Below is a small trained network, with its code and all its weights. Each question gives an input and a target symbol and asks what happens when units are switched off, that is, made to give their printed mean instead of their output.

import numpy as np


def w(rows, s, z=0):
    codes = np.array(rows[::2]) - 128.0
    scale = np.full(codes.shape[1], s)
    scale[-1] = z or s
    return codes * scale


def norm(h):
    return h / np.sqrt((h * h).mean(-1, keepdims=True) + 1e-5)


def f(y):
    return y / 2 * (1 + np.tanh(0.7978845608 * (y + 0.044715 * y**3)))


def softmax(a):
    e = np.exp(a - a.max(-1, keepdims=True))
    return e / e.sum(-1, keepdims=True)


def log_softmax(a):
    a = a - a.max(-1, keepdims=True)
    return a - np.log(np.exp(a).sum(-1, keepdims=True))


def net(x, mask):
    ids = ['ΓΔΘΦΩβεζλξπστ'.index(c) for c in x.split()]
    T = len(ids)
    res = E[ids] + P[:T]
    r = norm(res)
    for j in range(2):
        rows = slice(4 * j, 4 * j + 4)
        q, k, v = (r @ M[0][rows].T for M in (Q, K, V))
        z = softmax(np.where(np.tri(T) > 0, q @ k.T / 4**0.5, -1e9)) @ v
        o = O[0][rows]
        res = res + np.where(mask[j], z, o[:, -1]) @ o[:, :-1]
    y = f(norm(res) @ A[0][:, :-1].T + A[0][:, -1])
    res = res + np.where(mask[2:6], y, B[0][:, -1]) @ B[0][:, :-1]
    return log_softmax(norm(res)[-1] @ U[:, :-1].T + U[:, -1])


Q, K, V, O, A, B = {}, {}, {}, {}, {}, {}
E = w([
[77,149,86,142,94,204,162,151,103,117],'Γ',
[112,118,126,104,197,148,65,215,169,88],'Δ',
[182,110,190,139,53,143,110,79,108,84],'Θ',
[137,185,140,66,169,73,88,136,62,173],'Φ',
[94,95,50,99,93,141,65,186,97,5],'Ω',
[89,237,103,230,80,154,124,163,59,89],'β',
[100,137,132,56,133,60,196,192,186,242],'ε',
[118,60,105,195,114,48,84,46,200,183],'ζ',
[4,134,156,207,117,129,198,129,133,94],'λ',
[203,135,137,149,58,93,164,231,116,112],'ξ',
[78,131,131,73,171,131,12,187,143,109],'π',
[165,154,116,140,238,99,124,202,128,87],'σ',
[79,151,168,80,212,27,197,139,78,49],'τ',
],0.019)
P = w([
[217,75,198,114,199,254,121,56,120,128],'0',
[153,200,156,73,119,181,103,169,204,37],'1',
[103,76,157,157,153,155,90,205,67,145],'2',
[150,128,134,138,108,106,149,142,125,120],'3',
[123,184,120,119,88,78,168,152,223,79],'4',
[147,93,50,201,135,95,194,218,113,172],'5',
],0.009)
Q[0] = w([
[17,118,31,200,25,86,198,187,95,137],'h1',
[154,140,128,99,126,58,143,109,230,151],'h1',
[145,59,107,117,143,95,124,62,178,154],'h1',
[58,204,145,150,51,111,170,118,141,41],'h1',
[86,154,117,69,112,83,188,184,134,99],'h2',
[82,128,107,182,39,132,166,116,104,75],'h2',
[89,150,134,127,108,143,149,199,49,94],'h2',
[140,123,254,123,173,141,103,125,103,102],'h2',
],0.026)
K[0] = w([
[18,106,202,145,114,5,185,165,76,87],'h1',
[136,175,55,100,92,99,100,166,212,151],'h1',
[97,95,94,88,145,161,177,137,202,186],'h1',
[103,208,167,87,108,77,194,74,163,49],'h1',
[86,198,114,136,165,94,153,176,140,113],'h2',
[187,106,108,184,104,36,148,136,140,91],'h2',
[123,118,136,178,206,75,180,155,122,137],'h2',
[169,121,204,91,173,192,163,113,146,120],'h2',
],0.025)
V[0] = w([
[132,96,176,96,196,64,132,153,154,142],'h1',
[133,167,113,122,178,120,139,130,47,27],'h1',
[125,102,114,23,106,128,91,85,110,153],'h1',
[110,78,112,149,171,84,76,59,144,65],'h1',
[61,168,2,141,242,141,101,44,124,107],'h2',
[115,77,102,160,83,166,131,83,172,123],'h2',
[115,20,79,48,118,87,153,145,122,54],'h2',
[62,140,139,133,103,89,74,130,146,169],'h2',
],0.023)
O[0] = w([
[122,133,142,150,132,76,128,58,135,101,106],'h1',
[141,118,115,157,126,99,59,161,96,122,162],'h1',
[168,110,123,114,87,66,165,112,153,172,54],'h1',
[125,79,161,192,154,102,158,156,135,128,122],'h1',
[119,249,144,105,86,137,175,153,124,50,2],'h2',
[174,144,142,134,154,92,93,114,114,90,119],'h2',
[140,145,187,109,127,136,172,113,80,193,118],'h2',
[140,160,125,166,161,97,140,142,161,133,79],'h2',
],0.021,0.022)
A[0] = w([
[127,101,133,129,122,227,88,134,111,121,221],'n1',
[115,123,164,54,236,68,142,129,75,122,64],'n2',
[93,158,132,3,222,129,164,88,167,159,3],'n3',
[136,127,100,28,197,133,166,171,180,159,71],'n4',
],0.03,0.0033)
B[0] = w([
[143,119,131,151,135,96,176,55,151,175,252],'n1',
[151,115,151,5,136,184,127,138,162,171,149],'n2',
[98,94,79,184,77,216,42,171,171,48,150],'n3',
[146,95,94,118,164,68,148,138,61,81,152],'n4',
],0.028,0.026)
U = w([
[224,146,65,88,150,116,162,36,69,95,29],'Γ',
[123,141,225,43,171,154,156,152,118,148,253],'Δ',
[111,77,63,93,222,76,220,190,61,88,70],'Θ',
[36,143,66,101,74,27,145,105,209,176,69],'Φ',
[82,131,199,243,97,92,118,231,100,199,71],'Ω',
[99,187,73,160,218,134,137,145,93,221,157],'β',
[176,45,148,171,169,140,77,79,166,218,134],'ε',
[92,72,126,154,164,164,215,197,212,116,139],'ζ',
[217,204,127,86,220,64,22,146,170,106,170],'λ',
[136,109,30,147,104,192,79,145,197,84,146],'ξ',
[212,153,180,176,109,45,245,102,181,146,158],'π',
[65,158,155,221,203,94,134,40,133,76,129],'σ',
[53,141,162,183,2,229,199,93,166,216,120],'τ',
],0.0096,0.0042)

Each question gives the input, a string of symbols that net reads in full, and the target symbol t.
The units are the heads (4 rows each of Q, K, V and O) and the neurons (one row each of A and B). Each row of codes is followed by its name. A weight is (code - 128) times the scale printed after its matrix; where a second scale follows, it is the last column's (O, A, B and U).
mask holds one flag per unit, heads first, then neurons. A switched-off unit (its flag False) gives its mean, the last column of its rows in O or B, instead of its output. The means were averaged over made-up inputs and are rounded, as every weight is.
A unit's drop is (log p(t) with every unit on - log p(t) with that unit switched off) / (log p(t) with every unit on - log p(t) with every unit switched off).
The circuit of an input: a set's keep is (log p(t) with only the set's units on - log p(t) with every unit switched off) / (log p(t) with every unit on - log p(t) with every unit switched off). Starting from all 6 units, units are removed one at a time, each time the one whose removal leaves the highest keep (on an exact tie, the one counted first), for as long as the keep stays at least 0.8.
units of the circuit, in order: the units of the circuit, biggest drop first
most important unit: the unit with the biggest drop
top k neurons: the k neurons with the biggest drops, biggest first
heads that matter: for each layer, one digit per head in row order, 1 if its drop is at least 0.15 and else 0, layers parted by /
drop when u is switched off: that unit's drop, to one decimal
input ζ λ Δ, target ζ: heads that matter => 11
input λ τ Θ τ σ τ, target Δ: units of the circuit, in order => h2; n2; h1
input Θ λ Θ Θ τ β, target Ω: most important unit => h1
input Δ Θ Γ, target π: units of the circuit, in order => h2; n1
input σ τ λ Ω, target Ω: units of the circuit, in order => h1; h2
input Θ Θ Θ β Ω, target ξ: heads that matter => 01
input Θ Θ Θ ε σ, target Θ: heads that matter => 11
input β λ Θ Φ Θ Δ, target Θ: units of the circuit, in order => h1; h2; n4
input λ Θ λ Φ λ Δ, target λ: units of the circuit, in order => h2; n1
input Θ Φ Φ, target Θ: units of the circuit, in order => n4; h2
input Γ Δ ξ Θ ζ Φ, target ξ: units of the circuit, in order => h1; n3
input Φ Θ σ, target Φ: units of the circuit, in order => h2; h1
input Φ Θ ε, target ξ: units of the circuit, in order => h1; n3
input β λ Δ, target β: units of the circuit, in order => h1; h2; n1
input Θ Γ Δ ζ ζ σ, target Δ: most important unit => h1
input ζ ζ Φ π, target ζ: heads that matter => 10
input ξ Θ σ Θ ξ, target τ: top 2 neurons => n1; n3
input ξ ε Γ Δ, target ξ: drop when n3 is switched off => 1.2
input Θ Δ λ Δ, target Θ: drop when h2 is switched off => 0.3
input Δ Θ τ λ Θ Δ, target τ: drop when h1 is switched off => 0.1
